Each row has a name. Each piece below is followed by the name of the row it came from, unless a question asks for something else. Each question is about the rows just above it. Places in a row count from 1.

Q_525: [ 87 151 140 140 156 143 174 137  86 119 163 151 169  58 138 158 149 154
 161 128 164 160  98 171 149 143 141 125 108 121 138  96 132 138 191]
Q_988: [159 179 154 164 154 147 123 148 101 162 108 126 146 140 119 160 212 170
 136 155 126 197  54 154 187 150 112 150 153 156 113 189 139 116 122]
Q_848: [110 138 139  84 140 107 125 138 128 168 107 137 195 145 133 115 184  96
  76 140 112 108  85 205 146  70 114 134 149 179 158 114 126 106 121]
Q_103: [129 143 145 140  95 131 102 131 133 123  60 124 114 141 123 110 147 105
  98 120 112  86 122 103 123 132 149 140 132  78 110 148 138  93 177]
Q_964: [159 179 154 164 154 147 123 148 101 162 108 126 146 140 119 160 212 170
 136 155 126 197  54 154 187 150 112 150  88 119  99 190 127 180 105]
Q_246: [125 130 114 124 122 138 190 151 133 103 115 123 138 150 124 132 137 144
 141 136 140 148 179  51  52 196 158 130 132 162 128 120 112 146 182]
Q_159: [162  51 138 132 120 196 179 141 103 151 150 138 132 124 133 116 122 190
 144 112 158 124 137 182 136 146  52 128 130 130 148 114 125 123 140]
Q_247: [135 110 105  68 153 130 141 110 140  75 110 141  88  61 135  71 149 160
  81 146 146 154  97 148 143 146 108 129  68 118 153 125 123 112 118]
find: [129 143 145 140  95 131 102 131 133 123  60 124 114 141 123 110 147 105
  98 120 112  86 122 103 123 132 149 140 132  78 110 148 138  93 177] => Q_103
Places of [140] in row Q_525: => 3 4
Put [140 162  51 138 132 120 196 179 141 103 151 150 138 132 124 133 116 122
 190 144 112 158 124 137 182 136 146  52 128 130 130 148 114 125 123] back in order: which row is it? => Q_159
The row with [159 179 154 164 154 147 123 148 101 162 108 126 146 140 119 160 212 170
 136 155 126 197  54 154 187 150 112 150  88 119  99 190 127 180 105] is => Q_964
find: [125 130 114 124 122 138 190 151 133 103 115 123 138 150 124 132 137 144
 141 136 140 148 179  51  52 196 158 130 132 162 128 120 112 146 182] => Q_246
Where do [135 110 105  68 153 130 141 110 140  75 110 141  88  61 135  71 149 160
  81 146 146 154  97 148 143 146 108 129  68 118 153 125 123 112 118] appear? => Q_247
[179 132 115 190 124 137 182  52 103  51 114 125 140 144 130 120 133 130
 148 151 138 136 146 122 123 128 150 162 112 138 132 141 158 124 196] is which row reordered? => Q_246

Q_875: [143 137 170 137 139 136 103 137 110 135 180 137]
Q_589: [164  62 185 166 122 115 116 134 105 131 157  92]
Q_562: [148  71 180 188 128 123 134 128 118 137 169  97]
Q_601: [171  58 189 151 117 108 114 138 105 131 149  88]
Q_519: [146  63 176 193 133 139 149 136 115 138 172  98]
Q_222: [146 149 139 136 176 115 172 138 133  63 192  98]
Where do [146  63 176 193 133 139 149 136 115 138 172  98] appear? => Q_519
Places of [137] in row Q_875: => 2 4 8 12
[ 98 172 138 115 136 149 139 133 193 176  63 146] is which row reordered? => Q_519

Q_688: [196 187 140 212 137 214 128 155 106 128  90  98]
Q_469: [177 175  81 180 146 116 128 136 100 145 157  89]
Q_89: [164 131 107  74 116 172 124 155 141 130 144 115]
Q_358: [167 171 120 129 164 134 118 154 130 141 115 144]
Q_900: [144 176 199 182 136 210 107 145  91  52  75 118]
Q_73: [146 154 202 101 129 188 137 147 160 116  84 143]
Q_662: [129 122 116 129 130 105 129 110  89 121 115 126]
Q_750: [119 102 102 160 127  87 115  69  94 121 174 115]
Q_43: [113 111 127 130 126 164 129 114 206 169 147 177]
Q_118: [165 129 128 131  78 203  94 130 143 131 173 118]
At which places does Q_750 hold [127]? => 5
[167 171 120 129 164 134 118 154 130 141 115 144] is in which row? => Q_358
find: [141 130 144 115] => Q_89
find: [165 129 128 131  78 203  94 130 143 131 173 118] => Q_118

Q_719: [ 87 134 128 200 131 141 133 139 139 117 139 130 134  77 139 106 128]
Q_474: [133 139 127 200 130 141 117  77 134 128 128 134 131 107 139 156  87]
Q_60: [116 126 103 149 119 131  81 192 120 147 164 107 105 148 131 145  93]
Q_563: [103 111 162 115 112 122 105 131 115 129 116 114 142 130 114 132 136]
Put [128 106 139  77 134 130 139 117 139 139 133 141 131 200 128 134  87] back in order: which row is it? => Q_719
[ 87 134 131  77 200 139 128 127 133 107 139 156 117 141 134 128 130] is which row reordered? => Q_474
Put [ 77  87 106 117 128 128 130 131 133 134 134 139 139 139 139 141 200] back in order: which row is it? => Q_719
Put [128 128 134 131 107 139 156  87 133 139 127 200 130 141 117  77 134] back in order: which row is it? => Q_474
Places of [139] in row Q_719: => 8 9 11 15

